Below are the code and all the weights of a small trained network. Each question names an input and a target symbol and asks about switching units off, where a switched-off unit gives its printed mean instead of its output.

import numpy as np


def w(rows, s, z=0):
    codes = np.array(rows[::2]) - 128.0
    scale = np.full(codes.shape[1], s)
    scale[-1] = z or s
    return codes * scale


def norm(h):
    return h / np.sqrt((h * h).mean(-1, keepdims=True) + 1e-5)


def f(y):
    return np.maximum(y, 0)


def softmax(a):
    e = np.exp(a - a.max(-1, keepdims=True))
    return e / e.sum(-1, keepdims=True)


def log_softmax(a):
    a = a - a.max(-1, keepdims=True)
    return a - np.log(np.exp(a).sum(-1, keepdims=True))


def net(x, mask):
    ids = ['αδεζηθλμξπστφψω'.index(c) for c in x.split()]
    T = len(ids)
    res = E[ids] + P[:T]
    u = 0
    for l in range(2):
        r = norm(res)
        for j in range(2):
            rows = slice(3 * j, 3 * j + 3)
            q, k, v = (r @ M[l][rows].T for M in (Q, K, V))
            z = softmax(np.where(np.tri(T) > 0, q @ k.T / 3**0.5, -1e9)) @ v
            o = O[l][rows]
            res = res + np.where(mask[u + j], z, o[:, -1]) @ o[:, :-1]
        u += 2
        y = f(norm(res) @ A[l][:, :-1].T + A[l][:, -1])
        res = res + np.where(mask[u : u + 8], y, B[l][:, -1]) @ B[l][:, :-1]
        u += 8
    return log_softmax(norm(res)[-1] @ U[:, :-1].T + U[:, -1])


Q, K, V, O, A, B = {}, {}, {}, {}, {}, {}
E = w([
[115,90,141],'α',
[31,82,115],'δ',
[114,178,34],'ε',
[135,34,11],'ζ',
[132,250,96],'η',
[184,83,59],'θ',
[73,16,147],'λ',
[170,119,110],'μ',
[77,167,30],'ξ',
[148,81,214],'π',
[81,136,121],'σ',
[29,140,170],'τ',
[99,158,191],'φ',
[128,123,191],'ψ',
[126,52,107],'ω',
],0.016)
P = w([
[34,67,202],'0',
[47,75,196],'1',
[68,89,179],'2',
[80,99,165],'3',
[94,122,147],'4',
[118,141,132],'5',
[157,251,24],'6',
[144,188,95],'7',
[150,169,122],'8',
[163,157,140],'9',
[184,234,73],'10',
[184,237,71],'11',
[189,239,71],'12',
[186,251,51],'13',
],0.0034)
Q[0] = w([
[103,131,71],'0.h1',
[197,192,203],'0.h1',
[63,144,160],'0.h1',
[254,173,209],'0.h2',
[74,182,154],'0.h2',
[206,124,219],'0.h2',
],0.014)
K[0] = w([
[47,57,142],'0.h1',
[222,190,190],'0.h1',
[87,205,151],'0.h1',
[208,228,135],'0.h2',
[30,171,154],'0.h2',
[203,185,255],'0.h2',
],0.012)
V[0] = w([
[3,99,84],'0.h1',
[182,173,115],'0.h1',
[142,68,82],'0.h1',
[116,144,121],'0.h2',
[171,174,207],'0.h2',
[111,83,85],'0.h2',
],0.0055)
O[0] = w([
[132,2,153,137],'0.h1',
[103,185,54,2],'0.h1',
[180,138,103,232],'0.h1',
[123,114,105,80],'0.h2',
[201,94,131,137],'0.h2',
[103,154,151,169],'0.h2',
],0.0054,0.00066)
A[0] = w([
[69,114,164,135],'0.n1',
[116,97,139,203],'0.n2',
[102,189,248,4],'0.n3',
[54,175,134,170],'0.n4',
[164,121,180,45],'0.n5',
[96,128,37,9],'0.n6',
[118,57,186,78],'0.n7',
[213,107,124,87],'0.n8',
],0.015,0.0022)
B[0] = w([
[55,149,170,197],'0.n1',
[105,86,161,187],'0.n2',
[117,40,11,242],'0.n3',
[103,199,42,192],'0.n4',
[143,206,145,197],'0.n5',
[236,87,219,183],'0.n6',
[183,197,95,254],'0.n7',
[109,117,247,221],'0.n8',
],0.014,0.0064)
Q[1] = w([
[81,133,254],'1.h1',
[216,89,102],'1.h1',
[105,157,28],'1.h1',
[46,42,60],'1.h2',
[83,156,50],'1.h2',
[17,220,108],'1.h2',
],0.009)
K[1] = w([
[6,123,205],'1.h1',
[220,36,119],'1.h1',
[169,224,56],'1.h1',
[217,35,166],'1.h2',
[87,37,110],'1.h2',
[23,90,191],'1.h2',
],0.011)
V[1] = w([
[116,241,255],'1.h1',
[104,53,202],'1.h1',
[130,138,112],'1.h1',
[169,190,142],'1.h2',
[100,66,159],'1.h2',
[78,182,136],'1.h2',
],0.0043)
O[1] = w([
[138,113,1,242],'1.h1',
[206,211,75,99],'1.h1',
[118,125,124,126],'1.h1',
[174,146,80,246],'1.h2',
[58,140,159,10],'1.h2',
[117,209,90,141],'1.h2',
],0.0048,0.0014)
A[1] = w([
[48,95,255,24],'1.n1',
[222,215,241,149],'1.n2',
[101,229,92,3],'1.n3',
[42,53,135,109],'1.n4',
[110,28,120,141],'1.n5',
[129,207,193,107],'1.n6',
[160,206,62,101],'1.n7',
[223,55,12,127],'1.n8',
],0.0095,0.0029)
B[1] = w([
[111,2,137,155],'1.n1',
[96,232,151,254],'1.n2',
[121,189,135,156],'1.n3',
[196,99,126,147],'1.n4',
[161,172,152,144],'1.n5',
[96,134,99,163],'1.n6',
[140,78,186,178],'1.n7',
[179,119,109,213],'1.n8',
],0.018,0.0094)
U = w([
[75,173,145,85],'α',
[59,49,135,254],'δ',
[208,163,119,103],'ε',
[219,67,142,123],'ζ',
[129,188,29,120],'η',
[169,100,242,94],'θ',
[145,33,154,226],'λ',
[59,124,223,134],'μ',
[162,132,127,76],'ξ',
[110,149,135,136],'π',
[60,155,95,94],'σ',
[72,118,51,190],'τ',
[154,101,4,135],'φ',
[223,87,36,142],'ψ',
[155,125,125,67],'ω',
],0.017,0.0081)

Each question gives the input, a string of symbols that net reads in full, and the target symbol t.
The units are the heads (3 rows each of Q, K, V and O) and the neurons (one row each of A and B). Each row of codes is followed by its name. A weight is (code - 128) times the scale printed after its matrix; where a second scale follows, it is the last column's (O, A, B and U).
mask holds one flag per unit, layer by layer, with each layer's heads first. A switched-off unit (its flag False) gives its mean, the last column of its rows in O or B, instead of its output. The means were averaged over made-up inputs and are rounded, as every weight is.
A unit's drop is (log p(t) with every unit on - log p(t) with that unit switched off) / (log p(t) with every unit on - log p(t) with every unit switched off).
The circuit of an input: a set's keep is (log p(t) with only the set's units on - log p(t) with every unit switched off) / (log p(t) with every unit on - log p(t) with every unit switched off). Starting from the 12 units with the biggest drops (on a tie, the unit counted first), units are removed one at a time, each time the one whose removal leaves the highest keep (on an exact tie, the one counted first), for as long as the keep stays at least 0.8.
circuit, biggest first: the units of the circuit, biggest drop first
unit that matters most: the unit with the biggest drop
top k neurons in layer l: the k neurons of layer l with the biggest drops, biggest first
heads that matter: for each layer, one digit per head in row order, 1 if its drop is at least 0.15 and else 0, layers parted by /
drop of u: that unit's drop, to one decimal
input π ε π π π π, target ε: unit that matters most -> 0.n3
input μ π π τ τ ε π δ α μ θ ψ, target ψ: heads that matter -> 10 / 00
input α π μ, target μ: heads that matter -> 00 / 00
input ξ μ π ξ, target ε: top 4 neurons in layer 0 -> (0.n6; 0.n3; 0.n5; 0.n8)
input η η π, target ζ: top 2 neurons in layer 0 -> (0.n3; 0.n6)
input δ α θ θ μ φ η π λ, target λ: circuit, biggest first -> (1.n1; 1.n4)
input π π μ δ ξ μ α θ, target θ: circuit, biggest first -> (0.n8; 0.n7)
input η α ξ π μ μ π, target ψ: top 3 neurons in layer 0 -> (0.n3; 0.n1; 0.n6)
input η μ η δ σ π π μ ψ π ω θ α δ, target δ: heads that matter -> 11 / 00
input μ α ψ ξ π τ μ π μ θ π ξ, target ε: top 3 neurons in layer 0 -> (0.n6; 0.n3; 0.n8)
input π π π, target ε: top 2 neurons in layer 0 -> (0.n7; 0.n3)
input ω λ α π η τ θ μ λ μ π τ τ, target τ: top 3 neurons in layer 0 -> (0.n4; 0.n3; 0.n1)
input μ η π, target ζ: top 4 neurons in layer 0 -> (0.n3; 0.n6; 0.n1; 0.n5)
input δ π θ ξ π μ ξ δ, target δ: circuit, biggest first -> (1.n2)
input η ξ μ π, target ψ: top 2 neurons in layer 1 -> (1.n8; 1.n2)
input π μ π λ, target λ: top 2 neurons in layer 0 -> (0.n1; 0.n3)
input π π μ ω, target ψ: top 2 neurons in layer 0 -> (0.n8; 0.n5)
input σ π π α μ ε, target ε: top 4 neurons in layer 0 -> (0.n3; 0.n6; 0.n5; 0.n8)
input τ φ η δ θ η π θ π θ θ, target θ: drop of 0.n6 -> 0.2
input τ ω δ π μ θ ε, target ε: drop of 0.n8 -> 0.2
input μ π θ ξ θ δ σ ψ, target ψ: drop of 0.n3 -> 1.2
